Below is a small trained network, with its code and all its weights. Each question gives an input and a target symbol and asks what happens when units are switched off, that is, made to give their printed mean instead of their output.

import numpy as np


def w(rows, s, z=0):
    codes = np.array(rows[::2]) - 128.0
    scale = np.full(codes.shape[1], s)
    scale[-1] = z or s
    return codes * scale


def f(y):
    return y / 2 * (1 + np.tanh(0.7978845608 * (y + 0.044715 * y**3)))


def softmax(a):
    e = np.exp(a - a.max(-1, keepdims=True))
    return e / e.sum(-1, keepdims=True)


def log_softmax(a):
    a = a - a.max(-1, keepdims=True)
    return a - np.log(np.exp(a).sum(-1, keepdims=True))


def net(x, mask):
    ids = ['ΞΠΨΩαεζφ'.index(c) for c in x.split()]
    T = len(ids)
    res = E[ids] + P[:T]
    q, k, v = (res @ M[0].T for M in (Q, K, V))
    z = softmax(np.where(np.tri(T) > 0, q @ k.T / 2**0.5, -1e9)) @ v
    res = res + np.where(mask[0], z, O[0][:, -1]) @ O[0][:, :-1]
    y = f(res @ A[0][:, :-1].T + A[0][:, -1])
    res = res + np.where(mask[1:9], y, B[0][:, -1]) @ B[0][:, :-1]
    return log_softmax(res[-1] @ U[:, :-1].T + U[:, -1])


Q, K, V, O, A, B = {}, {}, {}, {}, {}, {}
E = w([
[137,178,91,182],'Ξ',
[180,115,145,118],'Π',
[95,67,124,153],'Ψ',
[125,104,70,213],'Ω',
[53,44,139,112],'α',
[132,82,253,106],'ε',
[124,54,154,131],'ζ',
[140,100,78,138],'φ',
],0.023)
P = w([
[14,254,228,123],'0',
[23,227,198,131],'1',
[37,206,182,139],'2',
[58,187,160,132],'3',
[73,172,141,129],'4',
[92,158,122,128],'5',
[113,142,102,122],'6',
[116,127,76,117],'7',
[132,119,52,104],'8',
[163,83,43,84],'9',
[178,62,38,68],'10',
[182,54,10,68],'11',
],0.0054)
Q[0] = w([
[111,255,84,128],'H1',
[129,226,183,27],'H1',
],0.023)
K[0] = w([
[156,253,173,170],'H1',
[84,176,247,159],'H1',
],0.033)
V[0] = w([
[99,204,87,7],'H1',
[183,97,72,150],'H1',
],0.015)
O[0] = w([
[114,137,104,248,3],'H1',
[105,172,151,136,94],'H1',
],0.016,0.0051)
A[0] = w([
[195,176,136,166,75],'N1',
[172,138,155,167,66],'N2',
[180,84,189,222,171],'N3',
[240,157,173,140,154],'N4',
[188,125,235,178,42],'N5',
[95,249,203,161,37],'N6',
[57,103,69,102,33],'N7',
[137,214,138,79,1],'N8',
],0.013,0.0057)
B[0] = w([
[176,3,107,104,127],'N1',
[238,77,109,124,117],'N2',
[135,152,122,25,135],'N3',
[169,170,82,174,145],'N4',
[89,93,173,223,138],'N5',
[14,89,230,219,133],'N6',
[179,133,96,208,254],'N7',
[144,56,123,199,138],'N8',
],0.021,0.007)
U = w([
[71,95,122,146,81],'Ξ',
[248,156,133,135,135],'Π',
[121,95,105,109,79],'Ψ',
[147,88,114,104,92],'Ω',
[119,1,12,129,103],'α',
[204,112,210,144,143],'ε',
[102,45,92,52,94],'ζ',
[4,171,14,98,254],'φ',
],0.0072,0.0064)

Each question gives the input, a string of symbols that net reads in full, and the target symbol t.
The units are the heads (2 rows each of Q, K, V and O) and the neurons (one row each of A and B). Each row of codes is followed by its name. A weight is (code - 128) times the scale printed after its matrix; where a second scale follows, it is the last column's (O, A, B and U).
mask holds one flag per unit, heads first, then neurons. A switched-off unit (its flag False) gives its mean, the last column of its rows in O or B, instead of its output. The means were averaged over made-up inputs and are rounded, as every weight is.
A unit's drop is (log p(t) with every unit on - log p(t) with that unit switched off) / (log p(t) with every unit on - log p(t) with every unit switched off).
The circuit of an input: a set's keep is (log p(t) with only the set's units on - log p(t) with every unit switched off) / (log p(t) with every unit on - log p(t) with every unit switched off). Starting from all 9 units, units are removed one at a time, each time the one whose removal leaves the highest keep (on an exact tie, the one counted first), for as long as the keep stays at least 0.8.
units of the circuit, in order: the units of the circuit, biggest drop first
most important unit: the unit with the biggest drop
k most important neurons: the k neurons with the biggest drops, biggest first
drop when u is switched off: that unit's drop, to one decimal
input α φ α, target α: most important unit => H1
input α α Ψ α α ζ φ Ξ, target Ξ: units of the circuit, in order => H1, N6
input ε ε ζ, target ζ: units of the circuit, in order => H1, N7
input α α φ α α α φ Ω ζ, target ζ: units of the circuit, in order => N7, N4
input α Ω α φ α φ φ φ ζ φ Ξ, target Ξ: 2 most important neurons => N6, N7
input ζ α ζ α φ Ω α φ ζ φ, target φ: units of the circuit, in order => H1, N7
input Π φ Ω, target φ: 2 most important neurons => N3, N7
input α α ζ α φ Ω, target φ: 2 most important neurons => N7, N3
input α α α, target α: drop when N1 is switched off => 0.0
input ζ φ α φ, target φ: drop when N1 is switched off => 0.1
input ζ ζ φ ε ζ φ α Ψ, target φ: drop when H1 is switched off => 0.8
